Here is a tiny trained network, its code and every weight. The questions are about switching its units off for an input and a target symbol, where a switched-off unit gives its printed mean instead of its output.

import numpy as np


def w(rows, s, z=0):
    codes = np.array(rows[::2]) - 128.0
    scale = np.full(codes.shape[1], s)
    scale[-1] = z or s
    return codes * scale


def f(y):
    return y / 2 * (1 + np.tanh(0.7978845608 * (y + 0.044715 * y**3)))


def softmax(a):
    e = np.exp(a - a.max(-1, keepdims=True))
    return e / e.sum(-1, keepdims=True)


def log_softmax(a):
    a = a - a.max(-1, keepdims=True)
    return a - np.log(np.exp(a).sum(-1, keepdims=True))


def net(x, mask):
    ids = ['αβδεζηθλμπστφψω'.index(c) for c in x.split()]
    T = len(ids)
    res = E[ids] + P[:T]
    u = 0
    for l in range(2):
        q, k, v = (res @ M[l].T for M in (Q, K, V))
        z = softmax(np.where(np.tri(T) > 0, q @ k.T / 4**0.5, -1e9)) @ v
        res = res + np.where(mask[u], z, O[l][:, -1]) @ O[l][:, :-1]
        u += 1
        y = f(res @ A[l][:, :-1].T + A[l][:, -1])
        res = res + np.where(mask[u : u + 4], y, B[l][:, -1]) @ B[l][:, :-1]
        u += 4
    return log_softmax(res[-1] @ U[:, :-1].T + U[:, -1])


Q, K, V, O, A, B = {}, {}, {}, {}, {}, {}
E = w([
[147,26,160,119],'α',
[95,101,223,109],'β',
[92,93,220,157],'δ',
[239,151,203,85],'ε',
[122,146,176,141],'ζ',
[63,81,164,162],'η',
[110,108,156,139],'θ',
[100,51,189,134],'λ',
[138,114,189,111],'μ',
[137,106,212,166],'π',
[86,154,135,120],'σ',
[242,252,139,228],'τ',
[182,155,104,78],'φ',
[137,197,157,164],'ψ',
[53,125,19,99],'ω',
],0.014)
P = w([
[40,111,140,77],'0',
[139,56,85,119],'1',
[28,169,193,198],'2',
[138,228,124,42],'3',
[71,61,29,131],'4',
[24,173,162,250],'5',
[166,240,152,2],'6',
[104,51,76,136],'7',
],0.011)
Q[0] = w([
[84,163,253,223],'0.h1',
[221,128,89,89],'0.h1',
[1,253,226,84],'0.h1',
[181,115,75,131],'0.h1',
],0.0057)
K[0] = w([
[98,112,83,123],'0.h1',
[163,147,255,49],'0.h1',
[108,255,80,147],'0.h1',
[103,167,148,217],'0.h1',
],0.0071)
V[0] = w([
[139,107,239,255],'0.h1',
[156,15,165,185],'0.h1',
[149,107,138,4],'0.h1',
[106,154,232,15],'0.h1',
],0.008)
O[0] = w([
[183,77,231,170,214],'0.h1',
[121,27,133,121,134],'0.h1',
[196,80,35,255,116],'0.h1',
[135,166,14,230,253],'0.h1',
],0.0086,0.0039)
A[0] = w([
[79,187,45,60,163],'0.n1',
[98,138,167,172,4],'0.n2',
[131,208,100,92,97],'0.n3',
[107,187,252,170,13],'0.n4',
],0.011,0.0038)
B[0] = w([
[141,153,172,43,185],'0.n1',
[205,41,179,136,162],'0.n2',
[54,44,220,2,179],'0.n3',
[247,128,146,202,254],'0.n4',
],0.0071,0.0077)
Q[1] = w([
[255,38,145,50],'1.h1',
[172,250,18,38],'1.h1',
[157,155,197,111],'1.h1',
[157,96,158,28],'1.h1',
],0.0058)
K[1] = w([
[33,227,190,170],'1.h1',
[154,103,141,118],'1.h1',
[35,243,255,169],'1.h1',
[179,236,82,69],'1.h1',
],0.0065)
V[1] = w([
[35,211,230,160],'1.h1',
[79,12,134,65],'1.h1',
[213,146,71,2],'1.h1',
[105,9,150,106],'1.h1',
],0.0073)
O[1] = w([
[66,183,60,39,220],'1.h1',
[133,34,85,111,116],'1.h1',
[208,153,236,218,3],'1.h1',
[214,2,121,90,169],'1.h1',
],0.0068,0.0046)
A[1] = w([
[77,77,111,254,4],'1.n1',
[154,124,60,37,199],'1.n2',
[147,118,97,49,75],'1.n3',
[215,159,56,153,15],'1.n4',
],0.0086,0.003)
B[1] = w([
[196,238,30,147,247],'1.n1',
[96,58,158,171,253],'1.n2',
[151,14,128,185,189],'1.n3',
[1,52,171,155,156],'1.n4',
],0.0087,0.0048)
U = w([
[104,137,112,194,35],'α',
[159,91,131,140,56],'β',
[197,120,125,45,131],'δ',
[2,133,202,132,120],'ε',
[196,181,112,96,184],'ζ',
[110,173,116,66,199],'η',
[47,85,119,151,11],'θ',
[150,172,58,136,168],'λ',
[176,143,97,147,102],'μ',
[105,125,74,147,117],'π',
[95,59,216,171,179],'σ',
[153,128,158,153,253],'τ',
[207,95,134,128,124],'φ',
[213,103,124,144,32],'ψ',
[65,139,124,140,152],'ω',
],0.0092,0.0057)

Each question gives the input, a string of symbols that net reads in full, and the target symbol t.
The units are the heads (4 rows each of Q, K, V and O) and the neurons (one row each of A and B). Each row of codes is followed by its name. A weight is (code - 128) times the scale printed after its matrix; where a second scale follows, it is the last column's (O, A, B and U).
mask holds one flag per unit, layer by layer, with each layer's heads first. A switched-off unit (its flag False) gives its mean, the last column of its rows in O or B, instead of its output. The means were averaged over made-up inputs and are rounded, as every weight is.
A unit's drop is (log p(t) with every unit on - log p(t) with that unit switched off) / (log p(t) with every unit on - log p(t) with every unit switched off).
The circuit of an input: a set's keep is (log p(t) with only the set's units on - log p(t) with every unit switched off) / (log p(t) with every unit on - log p(t) with every unit switched off). Starting from all 10 units, units are removed one at a time, each time the one whose removal leaves the highest keep (on an exact tie, the one counted first), for as long as the keep stays at least 0.8.
units of the circuit, in order: the units of the circuit, biggest drop first
unit that matters most: the unit with the biggest drop
k most important neurons: the k neurons with the biggest drops, biggest first
k most important neurons of layer l: the k neurons of layer l with the biggest drops, biggest first
input η η β ζ φ, target σ: units of the circuit, in order : [1.n2, 1.n1, 1.n4]
input β ζ η ω ε ψ, target ε: units of the circuit, in order : [0.h1, 0.n3]
input η δ η φ θ ω β, target σ: units of the circuit, in order : [0.n3, 0.h1, 1.n3, 1.n2]
input ε ψ η ε β τ δ, target ζ: units of the circuit, in order : [0.n4, 1.h1, 0.h1]
input λ δ τ, target σ: unit that matters most : 0.n4
input θ φ η β θ ω, target ε: units of the circuit, in order : [0.h1, 1.n1]
input ψ β β ψ, target η: units of the circuit, in order : [1.h1, 0.n3]
input π ψ η η λ η ψ, target η: units of the circuit, in order : [0.n3, 1.h1]
input μ α η η η ω η, target σ: units of the circuit, in order : [1.n3, 1.n2, 1.n1, 1.h1]
input η η ψ β λ τ, target σ: units of the circuit, in order : [1.n4, 0.n4]
input τ τ π τ θ, target ε: units of the circuit, in order : [0.h1, 1.h1]
input τ ω σ, target ε: units of the circuit, in order : [0.h1, 1.n1]
input β δ η ω σ ε η, target ε: units of the circuit, in order : [0.h1, 0.n3, 0.n4, 1.n2]
input τ ζ ψ η, target η: units of the circuit, in order : [1.h1, 0.h1]
input φ τ η ψ ω δ, target ε: units of the circuit, in order : [0.h1]
input φ β η ε ω δ σ, target ε: 2 most important neurons : [0.n3, 0.n4]
input ε β θ ψ ψ β, target τ: 2 most important neurons of layer 0 : [0.n4, 0.n2]
input τ τ ζ φ η, target ε: 2 most important neurons of layer 0 : [0.n4, 0.n2]
input λ φ π ψ π ω, target ε: 2 most important neurons : [0.n1, 1.n1]
input β ε η ω, target σ: unit that matters most : 0.n3
input η ω ω η, target σ: 3 most important neurons : [0.n3, 1.n3, 1.n2]
input η η τ β, target ζ: 2 most important neurons : [0.n4, 1.n2]
input ε η η φ ε, target σ: 2 most important neurons : [1.n4, 0.n3]
input α η ψ β φ, target σ: 3 most important neurons of layer 1 : [1.n4, 1.n2, 1.n1]
input ε σ μ ω, target σ: 2 most important neurons : [0.n3, 0.n1]
input η β η α η δ, target φ: 2 most important neurons : [0.n4, 0.n2]
input ε η λ φ β δ, target λ: unit that matters most : 1.n1
input μ ε ψ ζ, target η: 2 most important neurons of layer 0 : [0.n4, 0.n3]
